Here is a tiny trained network, its code and every weight. The questions are about switching its units off for an input and a target symbol, where a switched-off unit gives its printed mean instead of its output.

import numpy as np


def w(rows, s, z=0):
    codes = np.array(rows[::2]) - 128.0
    scale = np.full(codes.shape[1], s)
    scale[-1] = z or s
    return codes * scale


def f(y):
    return np.maximum(y, 0)


def softmax(a):
    e = np.exp(a - a.max(-1, keepdims=True))
    return e / e.sum(-1, keepdims=True)


def log_softmax(a):
    a = a - a.max(-1, keepdims=True)
    return a - np.log(np.exp(a).sum(-1, keepdims=True))


def net(x, mask):
    ids = ['αβγδεζθμπστφψω'.index(c) for c in x.split()]
    T = len(ids)
    res = E[ids] + P[:T]
    r = res
    for j in range(3):
        rows = slice(2 * j, 2 * j + 2)
        q, k, v = (r @ M[0][rows].T for M in (Q, K, V))
        z = softmax(np.where(np.tri(T) > 0, q @ k.T / 2**0.5, -1e9)) @ v
        o = O[0][rows]
        res = res + np.where(mask[j], z, o[:, -1]) @ o[:, :-1]
    y = f(res @ A[0][:, :-1].T + A[0][:, -1])
    res = res + np.where(mask[3:19], y, B[0][:, -1]) @ B[0][:, :-1]
    return log_softmax(res[-1] @ U[:, :-1].T + U[:, -1])


Q, K, V, O, A, B = {}, {}, {}, {}, {}, {}
E = w([
[224,136,190,16],'α',
[216,184,61,46],'β',
[160,142,90,29],'γ',
[129,72,3,160],'δ',
[112,133,89,2],'ε',
[79,92,136,35],'ζ',
[203,93,50,172],'θ',
[60,121,218,67],'μ',
[50,95,52,63],'π',
[175,135,117,157],'σ',
[220,89,153,205],'τ',
[174,155,7,139],'φ',
[112,85,227,154],'ψ',
[91,57,43,165],'ω',
],0.0095)
P = w([
[150,2,88,102],'0',
[135,31,95,112],'1',
[141,51,109,121],'2',
[136,70,115,132],'3',
[153,74,128,143],'4',
[142,107,134,155],'5',
[138,73,136,117],'6',
],0.008)
Q[0] = w([
[116,14,129,161],'H0',
[203,26,80,30],'H0',
[52,201,136,160],'H1',
[151,23,60,38],'H1',
[143,250,148,175],'H2',
[30,204,147,146],'H2',
],0.015)
K[0] = w([
[144,205,214,111],'H0',
[98,255,136,191],'H0',
[131,39,73,163],'H1',
[167,206,194,187],'H1',
[109,16,55,89],'H2',
[179,57,163,50],'H2',
],0.014)
V[0] = w([
[41,162,22,169],'H0',
[6,63,189,113],'H0',
[48,130,69,95],'H1',
[100,77,92,221],'H1',
[103,52,190,212],'H2',
[23,178,99,105],'H2',
],0.012)
O[0] = w([
[220,2,135,134,12],'H0',
[69,65,236,72,118],'H0',
[92,68,87,108,68],'H1',
[185,59,154,232,80],'H1',
[130,166,202,250,161],'H2',
[126,23,151,121,2],'H2',
],0.0088,0.0074)
A[0] = w([
[20,104,92,207,135],'N0',
[66,137,144,111,223],'N1',
[157,156,148,173,252],'N2',
[142,60,29,208,83],'N3',
[87,128,109,153,122],'N4',
[152,110,178,16,127],'N5',
[104,123,118,138,102],'N6',
[16,89,120,146,126],'N7',
[243,145,1,125,45],'N8',
[132,132,55,122,241],'N9',
[97,79,145,187,75],'N10',
[38,139,191,130,191],'N11',
[31,160,49,168,61],'N12',
[98,174,122,107,73],'N13',
[191,134,70,110,186],'N14',
[153,66,153,170,138],'N15',
],0.0068,0.0028)
B[0] = w([
[207,154,135,140,186],'N0',
[168,91,93,156,247],'N1',
[104,125,45,145,245],'N2',
[147,81,141,190,186],'N3',
[160,128,129,125,153],'N4',
[192,142,77,77,226],'N5',
[142,135,128,127,133],'N6',
[173,101,145,95,181],'N7',
[26,99,247,92,248],'N8',
[147,100,49,147,242],'N9',
[160,143,109,158,151],'N10',
[128,110,205,127,253],'N11',
[197,126,166,82,230],'N12',
[138,137,155,102,244],'N13',
[68,126,85,137,221],'N14',
[160,138,115,164,152],'N15',
],0.014,0.0052)
U = w([
[139,207,153,46,175],'α',
[26,104,150,76,47],'β',
[94,96,105,87,1],'γ',
[146,79,118,146,101],'δ',
[149,88,62,98,140],'ε',
[157,79,174,82,58],'ζ',
[63,104,137,156,159],'θ',
[144,88,247,74,81],'μ',
[187,70,120,109,172],'π',
[101,124,94,154,141],'σ',
[102,211,136,210,204],'τ',
[48,55,150,116,138],'φ',
[142,144,254,162,102],'ψ',
[216,101,127,147,63],'ω',
],0.0056,0.0027)

Each question gives the input, a string of symbols that net reads in full, and the target symbol t.
The units are the heads (2 rows each of Q, K, V and O) and the neurons (one row each of A and B). Each row of codes is followed by its name. A weight is (code - 128) times the scale printed after its matrix; where a second scale follows, it is the last column's (O, A, B and U).
mask holds one flag per unit, heads first, then neurons. A switched-off unit (its flag False) gives its mean, the last column of its rows in O or B, instead of its output. The means were averaged over made-up inputs and are rounded, as every weight is.
A unit's drop is (log p(t) with every unit on - log p(t) with that unit switched off) / (log p(t) with every unit on - log p(t) with every unit switched off).
The circuit of an input: a set's keep is (log p(t) with only the set's units on - log p(t) with every unit switched off) / (log p(t) with every unit on - log p(t) with every unit switched off). Starting from the 12 units with the biggest drops (on a tie, the unit counted first), units are removed one at a time, each time the one whose removal leaves the highest keep (on an exact tie, the one counted first), for as long as the keep stays at least 0.8.
units of the circuit, in order: the units of the circuit, biggest drop first
most important unit: the unit with the biggest drop
top k neurons: the k neurons with the biggest drops, biggest first
which heads matter: for each layer, one digit per head in row order, 1 if its drop is at least 0.15 and else 0, layers parted by /
drop of u: that unit's drop, to one decimal
input π α φ ψ ψ, target ψ: top 2 neurons : N11; N9
input δ β ε π, target ε: units of the circuit, in order : H2; N9; H1
input τ α τ θ α α ε, target α: most important unit : H1
input ω ψ ω, target ψ: units of the circuit, in order : H0; H2; N11
input α δ ε φ, target φ: units of the circuit, in order : N8; H0; H2; N14
input α τ α α ζ τ ζ, target τ: units of the circuit, in order : H2; H0
input ε α μ δ α δ, target α: top 2 neurons : N12; N3
input τ ψ μ, target ψ: units of the circuit, in order : H2; N11; H0
input μ ψ τ ε ε τ ε, target τ: which heads matter : 011
input τ α θ, target α: units of the circuit, in order : N12; H0; H1
input θ δ π μ π, target μ: units of the circuit, in order : H0; N11
input ω α θ α ζ, target α: units of the circuit, in order : H1; H0; N12
input ψ α α μ, target μ: drop of N11 : 0.5
input φ α ζ τ ω, target τ: drop of N2 : 0.1
input π ψ ζ, target ψ: drop of H0 : 0.4
input π τ δ, target τ: drop of N0 : 0.0
input π μ δ ω, target μ: top neuron : N11
